After every row comes roughly how far along a hidden order it lies, from 0 to 20.
In the rows, 128 means zero.
[126 103 136 105 135 126 140 119 133 122 113 128 151 139 130 155 149 144
 137 122 122 141 159 124 138 120 146 129 101 168 134 150 118 166 159 126
 128  80  90  81 140 136  97 137 112 167  67 125  91 146 115 115 139 108
 126 121 136 167 127 129 183 117 124 125 114  85 118 173 127 133 139 105
  89 136 133 151 114 103 129 146 120] : 16
[120 138  94 147 121 114  72 128  82 116  91 130 142 156 124 113 101  95
 115 152 157 107  83 143 156 112 111 128 150  49 123  83 140  89 106 132
 136 208 155 154 112 114 140 115 160  92 187 110 167  96 169 139 170   1
 149 139 101  79 125 114 120 113 132 146 140 180 162  99 115 145 100 152
 201 127 159  59 168 156 128 104 127] : 1
[135 155 141 139 125 121 102 125 133 134 154 132  91 121 132 147 133 117
 124 137 124 124 141 121 113 120 109 118 127 131 136 114 131 113 105 122
 138 171 177 142 124 141 156 120 112 117 154 122 176 118 120 122 120 255
 118 123 144 115 110 136 103 121 137 122 136 146 133  78 154 107 107 132
 117 118 124 160 115 143 119 125 132] : 10
[113 107 109 127 117 143 110 128  87 147 105 122 164 134 135  99 159 118
 115 126  96  61  91 138 127 140 146 133 120  82 114 112 126 123 149 133
 122 113 108 136 135 114 111 110 123 124  79 145 177 115 136 131 147  25
 143 138 115  91 121 115 122 127 109 126 123 166 145 134 122 119 104 101
 180 126 137  40 216 132 133 144 100] : 4
[145 165 182 126 140 112 116 122 168 137 168 136 106 112 119 165  85 165
 129 132 143 209 184  86 119 121  91 117 114 208 140 147 128 144 124 120
 144 155 152 123 127 156 151 135 106 144 143 112 121 142 101 116  87 245
 136 107 159 155 119 156  99 104 141 123 133  89 100 121 114 108 112 129
  80 123 133 210  81 138 115 138 146] : 16
[121 153 118 149 121 132 114 122 118 140 141 128 103 120 128  90 125 107
 109 138 120  96 106 115  94 122 101 125 140  94 119  85 145 100 109 131
 130 186 196 170  93 122 152 107 137  98 176 120 239 101 146 127 113 219
 143 130 126  76 106 121  54 119 127 123 145 193 130  82 144 112  86 138
 178 120 137  67 183 153 124 113 123] : 0
[115  87  87 136  94 145 113 126  88 100 102 119 134 150 142 112 216  89
 127 129  90  78  91 155 122 120 164 137 145  55 123 124 120 131 143 136
 116  81 138 112 120 114 128 125 139 108 143 141 158 117 141 122 163 104
 123 148 115 113 122  97 168 141 113 125 123 151 149 125 155 139 137 124
 175 130 108  57 143 110 129 101 112] : 9
[113 118 127 125 123 144 106 129  95 159 114 124 169 125 134 107 146 127
 112 124  93  71  98 128 124 151 136 132 112 103 114 112 126 123 150 131
 124 123 110 145 150 121 109 107 113 127  65 144 178 119 130 134 134  42
 149 133 120  80 121 125 108 124 110 124 124 167 141 135 111 108  94  92
 149 124 140  40 218 139 133 158  96] : 4
[139 122 175 114 132 123 135 120 154 118 158 130 116 126 133 158 178 153
 138 119 107 159 169 109 111 116 137 123 112 197 137 166 114 172 143 122
 126  78 105 105 129 152 115 137  99 173  79 104 116 153  98 112 102 253
 127 111 161 174 125 138 177 113 128 114 119  82 110 128 151 102 141 112
  65 131 112 195  53 100 121 138 140] : 20
[138 154 156 124 135 114 118 122 158 135 152 136 111 118 120 162  94 154
 133 133 142 192 169  98 129 118  95 120 117 186 140 136 133 141 124 120
 138 157 145 128 133 150 140 133 116 137 138 110 116 140 108 116  97 237
 134 106 151 151 114 150 101 110 141 126 137  98 107 118 115 106 118 121
  84 123 138 196  94 139 119 133 133] : 13
[133 158 149 152 124 120  87 121 126 132 162 128  76 131 137 126 184 101
 115 140 104  90 125 130  78 114 127 114 129 113 125 106 120 122  91 129
 139 145 181 125  80 135 171 109 103 123 148 122 252  99 130 118 125 255
 122 144 153 106 106 114 135 112 128 115 123 190 152  63 198 113  90 163
 142 120 110 134 128 129 110 128 148] : 9
[142 140 157 124 124 111  85 125 137 111 134 134 144 144 122 187 104 156
 143 139 145 199 171 111 161 114 115 124 119 174 145 161 116 156 139 125
 143 139 128  95 156 150 139 147 119 134 158 117  69 148 110 119 132  35
 139 120 142 173 126 141 158 107 138 136 125  73 118 141  91 133 131 126
  96 127 139 182  75 132 117 129 134] : 19
[130 148  98 157 113 123 103 124 119 112 133 127  73 141 135 118 180  85
 132 141 120 104 107 144  98 107 125 122 145  76 129  96 132 108  84 131
 131 169 201 126  97 119 164 118 136  95 199 130 207  97 148 122 143 255
 117 151 131 109 101 103 122 130 133 128 136 170 155  73 176 138 111 166
 166 121 114 111 120 134 118 102 135] : 7
[141 125 139 136 118 121 116 116 131  87 148 127  89 144 129 160 152 115
 126 134 137 176 172 119 102  86 147 122 142 139 141 154 115 155 122 132
 140  90 159  62  66 135 160 144 123 133 194 127 140 127 118 102 140 245
 109 138 148 180 127 113 188 120 135 121 118  92 113 145 175 158 151 178
 133 134 111 203  78  92 107  97 157] : 19
[119 144 121 132 137 126 111 130 117 163 106 130 160 122 123 108  87 130
 116 140 127  98  93 121 147 149  94 128 114 108 119  92 142 100 123 125
 130 200 144 182 161 123 115 106 134 115 117 121 171 112 148 143 124  23
 156 119 114  76 117 137  59 114 126 137 141 186 148  98  91 109  81 102
 162 122 158  48 188 168 138 150 110] : 2
